Below are the code and all the weights of a small trained network. Each question names an input and a target symbol and asks about switching units off, where a switched-off unit gives its printed mean instead of its output.

import numpy as np


def w(rows, s, z=0):
    codes = np.array(rows[::2]) - 128.0
    scale = np.full(codes.shape[1], s)
    scale[-1] = z or s
    return codes * scale


def f(y):
    return np.maximum(y, 0)


def softmax(a):
    e = np.exp(a - a.max(-1, keepdims=True))
    return e / e.sum(-1, keepdims=True)


def log_softmax(a):
    a = a - a.max(-1, keepdims=True)
    return a - np.log(np.exp(a).sum(-1, keepdims=True))


def net(x, mask):
    ids = ['αδεηλσ'.index(c) for c in x.split()]
    T = len(ids)
    res = E[ids] + P[:T]
    u = 0
    for l in range(3):
        r = res
        for j in range(2):
            rows = slice(2 * j, 2 * j + 2)
            q, k, v = (r @ M[l][rows].T for M in (Q, K, V))
            z = softmax(np.where(np.tri(T) > 0, q @ k.T / 2**0.5, -1e9)) @ v
            o = O[l][rows]
            res = res + np.where(mask[u + j], z, o[:, -1]) @ o[:, :-1]
        u += 2
        y = f(res @ A[l][:, :-1].T + A[l][:, -1])
        res = res + np.where(mask[u : u + 8], y, B[l][:, -1]) @ B[l][:, :-1]
        u += 8
    return log_softmax(res[-1] @ U[:, :-1].T + U[:, -1])


Q, K, V, O, A, B = {}, {}, {}, {}, {}, {}
E = w([
[182,220,234],'α',
[108,130,147],'δ',
[154,232,232],'ε',
[129,254,241],'η',
[4,101,137],'λ',
[133,103,154],'σ',
],0.0086)
P = w([
[93,80,194],'0',
[123,107,177],'1',
[240,99,158],'2',
[120,184,85],'3',
[91,112,122],'4',
[255,90,158],'5',
[127,180,53],'6',
[79,124,132],'7',
],0.021)
Q[0] = w([
[122,229,11],'L0H1',
[146,97,146],'L0H1',
[93,136,223],'L0H2',
[176,85,252],'L0H2',
],0.015)
K[0] = w([
[184,176,9],'L0H1',
[107,107,165],'L0H1',
[64,18,74],'L0H2',
[113,79,150],'L0H2',
],0.015)
V[0] = w([
[37,135,104],'L0H1',
[254,88,175],'L0H1',
[240,215,122],'L0H2',
[113,2,104],'L0H2',
],0.0089)
O[0] = w([
[4,151,105,153],'L0H1',
[160,86,159,118],'L0H1',
[133,110,186,3],'L0H2',
[144,100,91,94],'L0H2',
],0.016,0.0039)
A[0] = w([
[176,136,160,81],'L0N1',
[89,111,68,104],'L0N2',
[94,141,249,141],'L0N3',
[128,147,107,184],'L0N4',
[180,129,141,254],'L0N5',
[118,77,196,121],'L0N6',
[114,62,139,52],'L0N7',
[83,98,162,4],'L0N8',
],0.015,0.0058)
B[0] = w([
[135,36,164,169],'L0N1',
[205,119,174,165],'L0N2',
[138,149,82,250],'L0N3',
[117,162,191,163],'L0N4',
[57,142,235,205],'L0N5',
[205,177,66,160],'L0N6',
[149,1,105,134],'L0N7',
[147,238,178,135],'L0N8',
],0.0095,0.013)
Q[1] = w([
[197,8,95],'L1H1',
[147,214,225],'L1H1',
[150,111,159],'L1H2',
[207,132,120],'L1H2',
],0.016)
K[1] = w([
[86,189,217],'L1H1',
[141,119,12],'L1H1',
[251,137,122],'L1H2',
[125,86,77],'L1H2',
],0.013)
V[1] = w([
[211,114,168],'L1H1',
[106,134,165],'L1H1',
[228,252,150],'L1H2',
[167,124,103],'L1H2',
],0.012)
O[1] = w([
[131,113,134,155],'L1H1',
[90,254,140,131],'L1H1',
[196,109,111,248],'L1H2',
[137,193,106,116],'L1H2',
],0.0048,0.017)
A[1] = w([
[81,143,175,69],'L1N1',
[249,176,137,108],'L1N2',
[62,244,172,96],'L1N3',
[57,125,110,131],'L1N4',
[163,16,137,2],'L1N5',
[148,150,138,147],'L1N6',
[165,169,145,46],'L1N7',
[102,192,48,116],'L1N8',
],0.013,0.0093)
B[1] = w([
[185,76,103,142],'L1N1',
[84,88,55,253],'L1N2',
[192,59,143,220],'L1N3',
[199,96,231,136],'L1N4',
[95,111,25,158],'L1N5',
[85,96,156,179],'L1N6',
[131,61,17,161],'L1N7',
[254,208,83,169],'L1N8',
],0.009,0.014)
Q[2] = w([
[160,37,102],'L2H1',
[153,131,101],'L2H1',
[139,254,144],'L2H2',
[101,90,193],'L2H2',
],0.0093)
K[2] = w([
[88,123,254],'L2H1',
[126,236,94],'L2H1',
[206,155,230],'L2H2',
[171,27,132],'L2H2',
],0.0078)
V[2] = w([
[118,168,161],'L2H1',
[143,102,195],'L2H1',
[68,120,80],'L2H2',
[2,164,103],'L2H2',
],0.0083)
O[2] = w([
[111,92,23,58],'L2H1',
[132,132,72,138],'L2H1',
[52,129,41,166],'L2H2',
[2,132,158,2],'L2H2',
],0.0076,0.0087)
A[2] = w([
[131,251,165,161],'L2N1',
[160,177,94,168],'L2N2',
[137,118,104,140],'L2N3',
[108,119,84,172],'L2N4',
[138,126,129,151],'L2N5',
[37,114,180,174],'L2N6',
[138,179,96,2],'L2N7',
[52,83,144,122],'L2N8',
],0.022,0.0085)
B[2] = w([
[41,60,167,144],'L2N1',
[28,123,116,252],'L2N2',
[102,116,108,199],'L2N3',
[203,154,161,183],'L2N4',
[107,180,146,169],'L2N5',
[142,18,243,147],'L2N6',
[205,158,218,160],'L2N7',
[46,244,105,160],'L2N8',
],0.011,0.017)
U = w([
[136,39,101,100],'α',
[100,111,179,132],'δ',
[56,70,47,154],'ε',
[120,188,119,233],'η',
[174,146,181,194],'λ',
[1,108,98,4],'σ',
],0.015,0.0035)

Each question gives the input, a string of symbols that net reads in full, and the target symbol t.
The units are the heads (2 rows each of Q, K, V and O) and the neurons (one row each of A and B). Each row of codes is followed by its name. A weight is (code - 128) times the scale printed after its matrix; where a second scale follows, it is the last column's (O, A, B and U).
mask holds one flag per unit, layer by layer, with each layer's heads first. A switched-off unit (its flag False) gives its mean, the last column of its rows in O or B, instead of its output. The means were averaged over made-up inputs and are rounded, as every weight is.
A unit's drop is (log p(t) with every unit on - log p(t) with that unit switched off) / (log p(t) with every unit on - log p(t) with every unit switched off).
The circuit of an input: a set's keep is (log p(t) with only the set's units on - log p(t) with every unit switched off) / (log p(t) with every unit on - log p(t) with every unit switched off). Starting from the 12 units with the biggest drops (on a tie, the unit counted first), units are removed one at a time, each time the one whose removal leaves the highest keep (on an exact tie, the one counted first), for as long as the keep stays at least 0.8.
circuit, biggest first: the units of the circuit, biggest drop first
most important unit: the unit with the biggest drop
top k neurons: the k neurons with the biggest drops, biggest first
top k neurons in layer l: the k neurons of layer l with the biggest drops, biggest first
heads that matter: for each layer, one digit per head in row order, 1 if its drop is at least 0.15 and else 0, layers parted by /
input α δ α ε, target ε: circuit, biggest first -> (L1N2, L1N7, L0N5)
input ε δ η ε α, target λ: most important unit -> L2N2
input α α α ε η σ, target ε: circuit, biggest first -> (L1N2, L1N5)
input ε λ λ α η η, target σ: heads that matter -> 10 / 00 / 01
input λ η η δ ε σ, target η: heads that matter -> 11 / 10 / 00
input ε σ δ, target σ: heads that matter -> 10 / 00 / 01
input α δ δ, target ε: circuit, biggest first -> (L1N3, L1N2)
input α α σ δ λ, target α: top 3 neurons -> (L1N2, L0N5, L2N2)
input α α ε δ σ σ, target ε: top 4 neurons -> (L1N2, L1N3, L1N8, L0N6)
input α ε σ α σ σ ε ε, target δ: heads that matter -> 11 / 00 / 10
input α λ α λ δ α, target ε: top 3 neurons -> (L1N3, L0N6, L1N8)
input λ η λ σ ε η, target η: top 4 neurons -> (L0N2, L2N7, L2N4, L1N2)
input η δ λ σ α ε, target α: heads that matter -> 01 / 00 / 01
input ε α η λ η δ, target σ: most important unit -> L0N6
input η η ε η δ α ε α, target λ: heads that matter -> 11 / 00 / 00
input σ δ η, target δ: top 4 neurons -> (L0N5, L1N3, L1N8, L2N6)
input σ λ λ, target δ: top 4 neurons -> (L1N3, L2N2, L0N5, L2N6)
input λ η ε, target η: heads that matter -> 11 / 00 / 00
input ε σ ε, target σ: top 2 neurons in layer 1 -> (L1N3, L1N2)
input σ α ε, target δ: most important unit -> L0N5
input η λ λ σ, target σ: top 3 neurons -> (L0N5, L2N2, L2N1)
input σ ε σ, target δ: heads that matter -> 01 / 01 / 01
input λ ε α, target η: top 3 neurons -> (L0N2, L2N7, L1N2)
input δ δ ε δ, target δ: heads that matter -> 11 / 00 / 01
input η δ η, target α: top 2 neurons in layer 1 -> (L1N8, L1N2)
input λ ε σ δ α δ, target η: circuit, biggest first -> (L2N4, L0H1, L0H2, L1N3)
input ε η η δ η ε σ, target σ: most important unit -> L2N2
input α η ε η δ ε η δ, target λ: circuit, biggest first -> (L2N2, L1N2)
input λ σ α η δ λ α, target α: heads that matter -> 01 / 00 / 00
